Here is a tiny trained network, its code and every weight. The questions are about switching its units off for an input and a class, where a switched-off unit gives its printed mean instead of its output.

import numpy as np


def w(rows, s, z=0):
    codes = np.array(rows[::2]) - 128.0
    scale = np.full(codes.shape[1], s)
    scale[-1] = z or s
    return codes * scale


def f(y):
    return np.maximum(y, 0)


def log_softmax(a):
    a = a - a.max(-1, keepdims=True)
    return a - np.log(np.exp(a).sum(-1, keepdims=True))


def net(x, mask):
    res = np.array(x, float).reshape(1, 6) / 4 @ E
    y = f(res @ A[0][:, :-1].T + A[0][:, -1])
    res = res + np.where(mask, y, B[0][:, -1]) @ B[0][:, :-1]
    return log_softmax(res[-1] @ U[:, :-1].T + U[:, -1])


A, B = {}, {}
E = w([
[147,223,141,35,186,88,129,197,183,153,91,122],'x0',
[88,100,172,114,83,152,138,159,165,116,143,9],'x1',
[128,144,55,150,126,194,84,166,96,254,106,95],'x2',
[45,173,172,189,144,152,35,156,143,95,104,156],'x3',
[132,116,101,131,224,74,54,98,161,138,217,82],'x4',
[159,87,86,202,88,22,112,150,202,136,67,117],'x5',
],0.0097)
A[0] = w([
[139,41,111,239,87,112,116,89,121,114,120,115,159],'N1',
[126,162,128,84,130,107,151,164,181,142,90,144,69],'N2',
[85,133,173,135,131,90,114,137,155,43,117,171,106],'N3',
[96,200,129,175,133,157,78,138,147,93,107,173,48],'N4',
[148,200,144,53,166,119,149,196,208,159,72,130,69],'N5',
[143,130,134,186,59,133,188,198,160,109,8,167,62],'N6',
[117,89,147,88,69,127,160,140,180,131,145,31,63],'N7',
[188,155,109,127,156,121,128,89,101,132,145,217,72],'N8',
[54,152,176,162,95,155,76,164,183,107,115,122,40],'N9',
[70,148,164,152,108,134,92,161,144,93,126,50,115],'N10',
[70,143,181,152,141,138,89,139,127,113,82,109,56],'N11',
[118,142,40,165,120,178,95,187,98,254,119,76,15],'N12',
[82,100,175,100,126,172,144,165,131,107,164,42,63],'N13',
[78,176,170,77,56,190,163,131,79,116,69,165,58],'N14',
[152,154,125,93,184,92,104,169,208,135,120,124,124],'N15',
[100,112,126,128,119,207,137,116,57,116,197,148,194],'N16',
[160,130,82,183,77,38,101,159,223,148,51,124,149],'N17',
[135,137,134,114,125,129,161,101,166,39,126,149,5],'N18',
[151,125,177,159,144,102,172,112,192,70,140,144,36],'N19',
[186,97,94,58,90,105,237,125,103,152,119,85,51],'N20',
[177,81,86,71,138,77,182,88,129,158,181,95,113],'N21',
[98,167,124,181,177,107,76,119,89,118,96,226,96],'N22',
[122,142,97,161,118,163,94,159,105,197,99,119,30],'N23',
[91,108,122,163,201,98,45,150,146,115,196,107,135],'N24',
[123,221,176,63,183,183,152,145,83,127,148,128,166],'N25',
[169,142,66,121,135,94,145,78,137,131,103,206,130],'N26',
[129,109,157,158,109,119,132,146,169,123,105,50,85],'N27',
[131,106,182,96,134,88,158,96,143,58,149,138,81],'N28',
],0.0091,0.003)
B[0] = w([
[68,74,201,181,115,145,151,29,156,113,160,154,224],'N1',
[58,46,189,168,99,168,207,59,154,112,141,149,185],'N2',
[136,89,82,144,110,167,99,212,143,84,109,112,197],'N3',
[143,131,149,158,99,222,170,179,69,170,111,60,188],'N4',
[62,58,167,217,70,185,164,19,166,61,137,179,235],'N5',
[187,183,85,124,211,110,63,38,219,187,202,71,232],'N6',
[38,227,75,73,98,69,176,85,79,152,61,191,188],'N7',
[72,201,72,90,91,65,132,79,69,149,83,145,197],'N8',
[146,128,105,208,111,204,151,179,71,160,108,73,196],'N9',
[81,191,78,120,101,127,205,161,54,216,92,166,192],'N10',
[153,137,119,104,106,178,158,168,75,156,110,77,178],'N11',
[177,84,79,76,127,138,86,178,229,2,57,196,227],'N12',
[39,187,98,43,89,51,136,98,133,171,99,181,185],'N13',
[174,204,42,106,235,143,63,28,182,155,224,54,217],'N14',
[83,99,129,169,126,146,153,35,147,106,152,114,210],'N15',
[96,33,198,164,104,49,83,105,133,127,165,132,216],'N16',
[142,69,236,41,104,49,57,147,59,195,206,42,255],'N17',
[176,81,88,83,92,189,88,197,159,91,61,204,168],'N18',
[157,102,84,49,139,139,85,190,187,62,96,161,179],'N19',
[153,144,134,188,146,213,185,214,74,158,107,25,215],'N20',
[188,200,110,220,148,224,137,200,85,166,130,73,209],'N21',
[92,210,95,119,51,119,176,177,47,195,94,138,207],'N22',
[170,58,88,70,70,157,122,192,177,27,66,158,183],'N23',
[167,223,71,176,224,175,72,88,159,158,177,92,217],'N24',
[110,46,228,99,127,73,46,165,92,147,172,111,236],'N25',
[91,209,99,73,57,67,165,136,51,155,106,187,199],'N26',
[67,176,128,25,98,71,123,114,107,150,103,163,179],'N27',
[182,68,50,117,119,141,87,189,201,71,104,123,188],'N28',
],0.0068,0.013)
U = w([
[181,62,53,61,95,138,80,203,199,61,78,176,2],'0',
[72,210,71,53,73,66,164,100,59,188,82,184,46],'1',
[178,200,61,128,241,127,55,35,207,177,227,67,168],'2',
[168,129,137,184,95,192,183,199,52,184,97,68,163],'3',
[74,31,186,215,71,158,165,2,143,103,160,181,140],'4',
[141,62,210,47,124,49,51,145,98,182,197,97,208],'5',
],0.0093,0.0027)

Each question gives the input, the list of numbers given to net, and the class t.
The units are the neurons (one row each of A and B). Each row of codes is followed by its name. A weight is (code - 128) times the scale printed after its matrix; where a second scale follows, it is the last column's (A, B and U).
mask holds one flag per neuron, in row order. A switched-off neuron (its flag False) gives its mean, the last column of its row in B, instead of its output. The means were averaged over made-up inputs and are rounded, as every weight is.
A unit's drop is (log p(t) with every unit on - log p(t) with that unit switched off) / (log p(t) with every unit on - log p(t) with every unit switched off).
The circuit of an input: a set's keep is (log p(t) with only the set's units on - log p(t) with every unit switched off) / (log p(t) with every unit on - log p(t) with every unit switched off). Starting from the 12 units with the biggest drops (on a tie, the unit counted first), units are removed one at a time, each time the one whose removal leaves the highest keep (on an exact tie, the one counted first), for as long as the keep stays at least 0.8.
units of the circuit, in order: the units of the circuit, biggest drop first
most important unit: the unit with the biggest drop
top k neurons: the k neurons with the biggest drops, biggest first
drop of u: that unit's drop, to one decimal
input [1,1,-6,2,-7,-7], class 2: units of the circuit, in order -> N14
input [-4,-4,5,3,-1,2], class 0: top 3 neurons -> N12, N23, N5
input [0,-2,-2,-5,2,-5], class 3: top 4 neurons -> N17, N21, N20, N6
input [7,-8,-5,0,6,-8], class 1: top 4 neurons -> N8, N17, N22, N26
input [-3,5,3,-8,7,1], class 3: top 4 neurons -> N21, N6, N14, N20
input [8,-7,6,4,2,8], class 4: top 3 neurons -> N5, N15, N2
input [7,6,1,-6,-3,6], class 4: top 3 neurons -> N5, N2, N15
input [5,2,-4,6,-8,2], class 2: top 2 neurons -> N6, N14
input [8,0,-8,-3,3,-6], class 0: top 3 neurons -> N28, N18, N19
input [2,-4,-1,-4,-2,6], class 5: top 2 neurons -> N17, N14
input [-4,-5,0,5,-2,-8], class 5: top 2 neurons -> N16, N25
input [7,0,-3,-8,0,-1], class 3: top 2 neurons -> N20, N21
input [7,0,-7,8,4,-8], class 3: units of the circuit, in order -> N4, N9
input [-1,-2,8,-5,-4,-7], class 0: most important unit -> N12
input [2,-5,-3,7,4,-7], class 3: drop of N6 -> 0.1
input [-4,-1,1,-3,1,-6], class 5: drop of N1 -> 0.3
input [0,8,8,-2,5,1], class 0: drop of N12 -> 1.7
